Known rows, with every step that occurs
goza-reli-kuvo-dovedo-semit-nolumev: [-1.81  0.52  1.33  0.85 -2.99 -2.75  2.51  3.63 -0.89 -1.95 -2.32 -0.06
  1.47  6.30 -1.48  1.66  1.38  0.73 -1.36 -3.51  2.08  2.93 -1.68  3.81
 -4.39]
semit-nolumev-reli-kuvo: [-0.23  0.83  0.14  0.22  0.78 -2.02  3.37  2.20 -0.54 -2.22 -1.22 -0.41
  1.56  4.70  1.75 -1.99  1.31  2.72 -1.13 -6.88  4.36  2.40 -0.43  4.42
 -2.55]
kuvo-reli-nolumev-semit-dovedo: [-0.25 -0.16  0.15 -0.55 -4.68 -2.32 -2.25  2.39 -3.43 -1.25 -2.34  1.01
 -1.13  2.18  0.93 -4.40  0.98  0.76  0.09 -5.14  2.01  1.86  1.16  2.87
 -1.28]
nolumev-semit-goza: [-0.69  0.91 -3.83  1.59 -0.92 -0.84 -0.21  1.68  1.13 -2.69 -2.33  1.05
  0.51  3.57  0.89 -2.34 -1.26  1.25 -0.02 -2.24  1.40  2.04 -0.51  2.95
 -4.34]
reli-nolumev-semit: [-1.35  0.05 -2.04  0.61 -3.40 -1.36 -0.36  1.99  0.19 -2.79 -2.78  1.01
 -1.25  3.11  2.43 -4.47 -0.04  2.07  0.18 -3.46  1.64  1.62  0.60  2.09
 -2.59]
nolumev-reli-kuvo: [-0.63 -0.04  0.37  0.05  0.33  0.35  4.10  1.19 -1.05 -1.88 -1.87  0.12
  1.35  6.05  1.76 -0.04  0.39  4.02 -0.31 -5.53  3.76  1.97 -0.04  3.58
 -2.59]
goza-kuvo-reli-nolumev-semit-dovedo: [-1.14 -0.27 -0.69 -1.14 -4.01 -0.87 -1.07  1.48 -2.75 -2.11 -1.66  0.95
 -0.78  1.69  1.50 -4.95  2.84 -0.39  0.13 -4.39  4.14  2.11  1.74  3.41
 -1.05]
dovedo-goza-kuvo-reli-nolumev-semit: [-1.22 -0.05 -4.17 -0.41 -2.53  0.59  0.38  0.38 -2.08 -2.18 -1.37  1.98
 -0.24  3.28  2.03 -5.95  0.84 -2.15 -1.75 -4.11  3.17  2.64 -0.58  3.06
  0.34]
reli-nolumev-semit-goza: [-0.63  0.34 -3.71  1.46 -2.16 -2.82 -0.36  2.09  1.50 -3.60 -1.89  0.95
 -0.85  3.60  1.56 -5.39 -0.67 -0.77 -2.09 -2.73  1.11  1.91  0.00  3.03
 -2.71]
goza-kuvo-dovedo-semit-nolumev-reli: [-1.00  0.96 -2.01  0.22 -0.98  1.48  2.23  1.15 -2.17 -2.45 -2.12  1.03
  2.24  4.49 -0.79 -2.34  2.66  0.44  0.40 -3.47  5.27  2.20 -1.63  3.90
 -5.04]
nolumev-semit-goza-reli-kuvo-dovedo: [-1.38 -0.23 -0.22  2.11 -1.13 -2.38  2.58  3.79 -0.18 -2.51 -1.53  0.29
  1.22  7.79 -1.95  2.85  0.24 -0.39 -2.01 -1.45  1.46  2.61 -2.09  3.82
 -5.26]
nolumev-semit: [-1.41  0.58 -2.10  0.82 -2.07  0.83 -0.02  1.53 -0.34 -1.98 -3.25  0.99
  0.14  2.96  1.52 -1.36 -0.82  4.00  2.12 -3.07  1.85  1.78  0.01  2.17
 -4.24]
kuvo-goza-reli-nolumev-semit: [-1.29 -1.29  1.24 -0.37 -4.33 -1.64 -1.74  2.06 -2.87 -2.68 -3.12  0.44
 -0.27  3.90  0.17 -2.25  2.00 -1.23 -0.71 -2.30  3.14  0.89  1.15  2.49
 -1.60]
kuvo-dovedo: [-0.80  0.10  0.12  0.20  0.33  1.13  3.05  1.49 -0.70 -2.53 -2.72  1.00
  1.38  4.82  1.09  3.51 -0.37  5.50  2.75 -0.38  4.01  1.10 -0.46  1.91
 -5.99]
goza-kuvo-reli-nolumev: [-0.55 -0.51 -0.90 -1.49 -0.60  1.01  1.98 -0.16 -0.83 -2.87 -1.32  0.99
  0.48  2.89  2.43 -3.86  2.68  0.20 -1.34 -1.88  5.73  1.77  1.22  3.03
 -2.88]
semit-goza-kuvo: [-0.80  0.63 -3.48  0.08  2.08  0.99  2.79 -0.18  1.93 -3.95 -1.25  0.68
  1.54  3.24  2.76 -1.62  0.59  1.29 -0.19 -0.81  5.56  1.92  0.90  3.58
 -3.58]
nolumev-semit-dovedo-goza-reli: [-1.27 -0.21 -0.62 -0.09 -4.09 -0.43 -2.70  2.47 -4.59 -0.86 -2.26  1.24
  0.09  3.51  1.62 -2.61 -0.62  2.18  1.37 -6.74  2.89  2.77 -0.55  3.28
  2.79]
kuvo-dovedo-goza-reli: [-0.67 -0.77  0.46  0.07 -0.36  1.41  1.84  1.56 -3.36 -1.65 -2.01  1.48
  1.91  6.46  0.69  2.20 -0.54  2.91  0.66 -2.03  4.62  1.96 -2.21  2.51
 -1.20]
reli-nolumev-semit-dovedo-goza: [-1.50  0.14 -2.58  0.04 -4.55 -3.37 -1.67  2.36 -2.41 -2.28 -2.10  1.36
 -1.82  2.72  3.71 -5.67 -1.18  1.45  0.72 -7.03  1.51  2.07  0.90  2.85
  3.59]
reli-kuvo: [-1.52  0.41 -0.08  0.13  0.07 -0.93  4.26  1.54  1.39 -2.62 -2.25 -0.04
  0.55  4.82  2.92  1.58 -0.55  4.86  0.62 -3.51  2.79  1.95  1.06  2.83
 -3.47]
reli-nolumev: [-0.61 -0.26 -0.72 -0.36 -1.39 -0.92  1.42  1.10  0.42 -3.27 -2.32  0.74
 -0.55  3.26  3.67 -3.15  0.21  3.31  0.00 -2.73  3.69  1.41  1.24  2.18
 -2.02]

Rows
[-1.21 -0.81 -1.82  0.39 -4.07 -0.89 -1.62  2.12 -2.60 -2.03 -1.94  1.52
 -0.73  4.59  2.24 -5.72 -0.18 -0.47 -1.81 -5.15  2.23  2.67 -1.33  2.87
  2.35]	dovedo-goza-reli-nolumev-semit
[-1.39  0.10 -0.14  0.86 -1.98  0.35  4.56  1.90 -1.74 -1.52 -2.87  0.79
  1.34  7.94 -1.22  1.62  0.05  2.79  0.03 -4.02  1.48  1.92 -1.51  3.10
 -4.96]	nolumev-reli-kuvo-dovedo-semit
[-1.54  0.92 -2.08  1.81 -0.95 -2.50  4.61  2.26  2.03 -3.00 -2.32  0.67
  1.05  7.27 -0.84  2.46 -1.38  0.89 -1.20 -1.16 -0.07  2.12 -0.79  3.23
 -5.80]	reli-kuvo-dovedo-semit-goza
[ 0.50  0.82 -0.49 -0.01  0.49  0.03  0.61  1.47 -2.11 -2.00 -1.75  0.41
  1.90  3.08  1.48 -3.58  1.31  3.11  0.02 -5.67  5.47  1.82 -0.75  3.80
 -3.02]	semit-nolumev-reli
[-1.55 -0.03 -3.85  1.40 -0.91 -1.41  2.19  1.88  1.34 -4.49 -1.26  1.15
 -0.02  4.83  0.68 -2.13  1.42 -1.74 -1.29  0.01  3.34  1.85 -0.44  3.20
 -4.69]	reli-nolumev-semit-goza-kuvo-dovedo
[-0.38  0.88 -3.88 -0.10 -0.81  1.93  1.11 -0.43 -0.21 -2.31 -1.94  1.45
  1.76  3.44 -0.40 -3.12  0.87 -1.80 -2.20 -0.96  3.10  2.71 -0.28  3.75
 -4.77]	dovedo-semit-goza-kuvo-reli
[-0.54 -0.89  2.50 -1.19 -1.15  0.94  0.14  0.71 -3.01 -2.21 -3.07  0.13
  1.95  3.99  0.57  2.05  1.62  2.21  1.14 -1.00  5.48  0.51  1.32  2.59
 -2.77]	kuvo-goza-reli
[-2.15 -0.18  0.17  0.24 -3.89 -2.59 -0.01  3.27 -3.34 -1.05 -1.82  0.46
 -0.17  5.16  1.85 -1.14 -0.57  1.49  0.18 -7.91  1.70  3.13 -0.12  3.90
  3.36]	nolumev-semit-dovedo-goza-reli-kuvo
[-1.21 -0.99  1.48 -0.22 -5.53 -2.34 -2.88  3.27 -3.32 -1.95 -2.28  0.53
 -1.38  3.05  1.65 -4.77  1.62  0.97  0.05 -5.53  3.06  2.16  1.10  3.10
  0.83]	goza-reli-nolumev-semit-dovedo
[-1.34 -0.04 -1.03  1.68 -1.62 -2.10  1.25  3.04  0.61 -2.43 -1.58  0.06
  0.69  6.03 -0.19 -0.62  0.01 -0.57 -2.61 -3.56  1.35  3.03 -1.03  4.17
 -2.84]	nolumev-semit-goza-reli-kuvo
[-0.54 -1.07  0.75 -1.11 -3.30 -2.34 -1.20  1.90 -3.94 -2.12 -1.33  0.90
 -0.61  3.80  3.68 -4.52  0.42  1.26 -0.66 -6.58  4.79  2.33  0.78  3.35
  5.22]	semit-dovedo-goza-reli-nolumev
[-1.97  1.42 -2.33  0.23 -1.47  0.22  2.41  1.30  0.29 -3.16 -2.44  0.90
  1.54  3.34  0.39 -0.44  1.77  1.21  1.33 -1.63  4.18  2.22 -0.54  3.14
 -5.56]	goza-kuvo-dovedo-semit-nolumev
[-0.29 -0.47 -1.73  0.64 -3.71 -1.86 -0.88  1.58 -0.07 -2.98 -2.05  0.94
 -0.15  4.99  0.41 -5.95  0.54 -2.12 -3.88 -2.64  1.82  2.59 -0.39  3.52
 -1.16]	dovedo-semit-goza-reli-nolumev
[-0.43  0.72 -3.98  0.53 -0.05  1.45  0.36  0.56 -0.48 -2.38 -1.47  1.33
  1.62  3.08 -0.26 -2.81  1.07 -1.69 -1.51 -1.09  3.39  2.59 -0.61  3.71
 -5.06]	nolumev-semit-goza-kuvo-reli
[-0.42 -1.27  1.46 -0.59 -2.14 -0.56  0.14  1.63 -1.19 -2.61 -1.98  0.53
 -0.10  4.20  2.43 -3.22  1.53  1.93 -1.39 -2.94  4.85  1.79  0.42  2.79
 -1.01]	goza-reli-nolumev
[ 0.27 -1.02 -0.38  0.24 -0.93 -2.00  0.12  1.70 -0.09 -3.42 -1.10  0.45
  0.35  4.84  1.77 -4.23  0.97 -0.67 -3.56 -2.05  4.36  2.05  0.00  3.66
 -1.05]	semit-goza-reli-nolumev
[-0.50  0.10 -0.84 -1.31  0.48  3.48  2.21 -0.53 -1.33 -2.02 -1.82  1.09
  1.85  2.74  1.60 -0.54  1.96  2.18  0.58 -1.28  6.04  1.87  0.60  2.98
 -4.63]	goza-kuvo-reli
[ 0.22  0.42 -2.56 -0.48  1.93  1.74  2.13 -0.35 -0.21 -2.75 -1.00  1.03
  2.28  3.34  0.98 -1.43  1.43 -0.31 -1.53 -0.43  5.68  2.25  0.17  3.84
 -4.76]	semit-goza-kuvo-reli
[-1.36 -1.10 -0.96  0.79 -3.69 -1.09 -0.26  2.98 -3.32 -2.06 -1.97  1.74
 -0.24  6.24  0.47 -1.98 -0.02 -0.43 -1.08 -3.29  2.33  2.24 -2.37  2.47
  0.04]	kuvo-dovedo-goza-reli-nolumev-semit
[-0.92  1.05  0.19 -0.12 -2.20 -2.89  1.92  1.59 -1.85 -2.23 -2.97 -0.36
  1.72  4.84 -0.65 -1.32  1.66 -0.48 -1.29 -6.02  2.31  1.54  0.70  4.12
 -2.79]	dovedo-semit-nolumev-reli-kuvo-goza
[-0.51 -0.27 -1.40 -2.15 -1.84 -0.77  0.63  0.16 -3.48 -2.24 -0.68  1.31
 -0.06  2.51  3.58 -4.77  1.47 -0.23 -0.64 -5.37  5.56  2.39  1.49  3.59
  3.14]	semit-dovedo-goza-kuvo-reli-nolumev
[-0.35  0.00 -1.68 -0.51 -4.54 -2.64 -2.24  2.14 -4.48 -1.03 -1.81  1.69
 -1.06  2.76  1.83 -5.55 -0.41 -0.23 -0.65 -6.66  1.43  2.33  0.16  3.07
  2.30]	kuvo-reli-nolumev-semit-dovedo-goza
[-1.49  0.75 -2.72  0.19 -3.28 -1.07 -1.36  1.91 -2.76 -1.45 -2.52  1.39
 -0.38  2.72  2.72 -2.52 -1.96  3.43  2.72 -6.55  1.64  2.07  0.27  2.70
  1.67]	nolumev-semit-dovedo-goza
[-1.43  0.63 -0.64  0.18 -3.42 -0.87 -1.50  2.25 -1.93 -1.65 -3.08  0.71
 -0.48  1.97  1.85 -1.58 -0.55  4.48  3.29 -4.91  2.23  1.82  1.28  2.73
 -1.80]	nolumev-semit-dovedo
[-0.61 -0.24  0.05  0.69  0.59 -1.88  2.97  2.12  0.94 -2.80 -1.07 -0.28
  1.45  6.31  1.01  0.58  0.38  0.82 -2.86 -2.88  3.53  2.70 -0.26  4.24
 -2.50]	semit-goza-reli-kuvo
[-1.73  0.17  1.11 -0.59  0.04 -1.86  4.14  0.92  0.24 -2.96 -2.92 -0.46
  1.17  4.68  1.86  3.95  0.28  3.09  1.24 -2.22  3.23  0.57  2.45  2.73
 -3.49]	reli-kuvo-goza
[-1.40 -0.41  0.07 -0.15 -0.67 -0.80  3.02  1.64 -1.29 -1.80 -1.42  0.42
  1.10  6.35  2.57  0.24 -0.69  2.37 -1.25 -5.24  3.36  3.00 -0.77  3.57
  1.29]	dovedo-goza-reli-kuvo
[-0.30 -0.19 -1.10  0.06 -3.56 -0.63 -0.91  1.77 -1.80 -1.64 -2.45  1.33
 -0.57  3.12  0.32 -4.40  0.71  0.21 -1.24 -3.08  1.57  1.85 -0.08  2.46
 -3.77]	kuvo-reli-nolumev-semit
[-1.15 -0.25 -2.03 -0.50 -2.65  0.85  0.30  0.87 -1.20 -2.42 -1.86  1.34
 -0.22  2.61  1.22 -4.86  2.39 -1.24 -1.17 -2.38  3.69  2.15  0.47  2.97
 -3.44]	goza-kuvo-reli-nolumev-semit
[-0.36  0.58  1.40 -0.47  0.73 -2.99  3.08  1.62 -2.00 -2.64 -1.94 -0.86
  2.19  4.53  0.59  0.65  2.23  0.72 -0.70 -5.52  4.81  1.08  1.00  4.27
 -2.69]	semit-nolumev-reli-kuvo-goza
[-0.75  0.52 -1.42 -0.79 -1.22 -0.75  0.28  0.99 -2.44 -1.85 -2.08  1.08
  0.33  2.86  4.09 -1.44 -1.62  4.86  2.57 -5.90  3.91  1.90  1.10  2.81
  2.19]	semit-dovedo-goza
[ 0.37 -0.36 -0.41  0.42  0.27  0.13  0.46  1.28 -0.53 -2.60 -1.57  0.55
  1.65  4.59  0.91 -1.08  0.19  1.09 -1.63 -1.54  4.58  2.15 -0.53  3.64
 -2.80]	semit-goza-reli
[-1.99  1.51 -0.51  1.06 -1.96 -3.38  3.80  3.09  0.89 -2.60 -2.56  0.10
  0.87  5.43 -0.27  1.61  0.07  2.11  0.02 -3.36  0.93  2.37 -0.87  3.26
 -5.71]	reli-kuvo-dovedo-semit-nolumev
[-0.51 -0.26 -2.82 -1.42 -0.51  0.83  1.92 -0.50 -1.75 -2.62 -0.88  1.74
  0.56  3.52  3.35 -4.95  1.20 -0.77 -1.94 -3.42  5.28  2.28  0.22  3.15
  0.79]	dovedo-goza-kuvo-reli-nolumev
[-1.26  0.51 -2.70 -0.94 -2.53  0.97 -0.94  0.64 -4.13 -0.99 -1.71  1.69
  0.65  2.22  1.69 -3.00  0.53  0.33  1.47 -5.50  3.79  2.74  0.24  3.50
  0.93]	nolumev-semit-dovedo-goza-kuvo-reli
[ 0.01  1.19 -1.75  0.35 -2.08  0.11 -0.31  1.29 -2.11 -1.57 -2.69  0.81
  1.34  3.32  0.35 -5.43  0.82  1.70 -0.47 -6.16  3.09  2.31 -1.11  3.66
 -2.96]	dovedo-semit-nolumev-reli
[-0.58 -1.50  2.72 -1.31 -2.14 -1.23 -0.10  1.11 -2.61 -3.07 -2.67  0.10
  0.63  4.01  1.35 -1.09  2.31 -0.03 -0.95 -1.57  5.22  0.54  1.87  2.56
 -0.97]	kuvo-goza-reli-nolumev
[-1.44  0.01 -0.58  0.00 -4.68 -3.08 -1.70  2.73 -1.45 -2.51 -2.55  0.72
 -1.95  2.13  2.76 -4.72  0.24  2.41  1.42 -5.51  1.89  1.56  1.90  2.67
 -0.15]	reli-nolumev-semit-dovedo
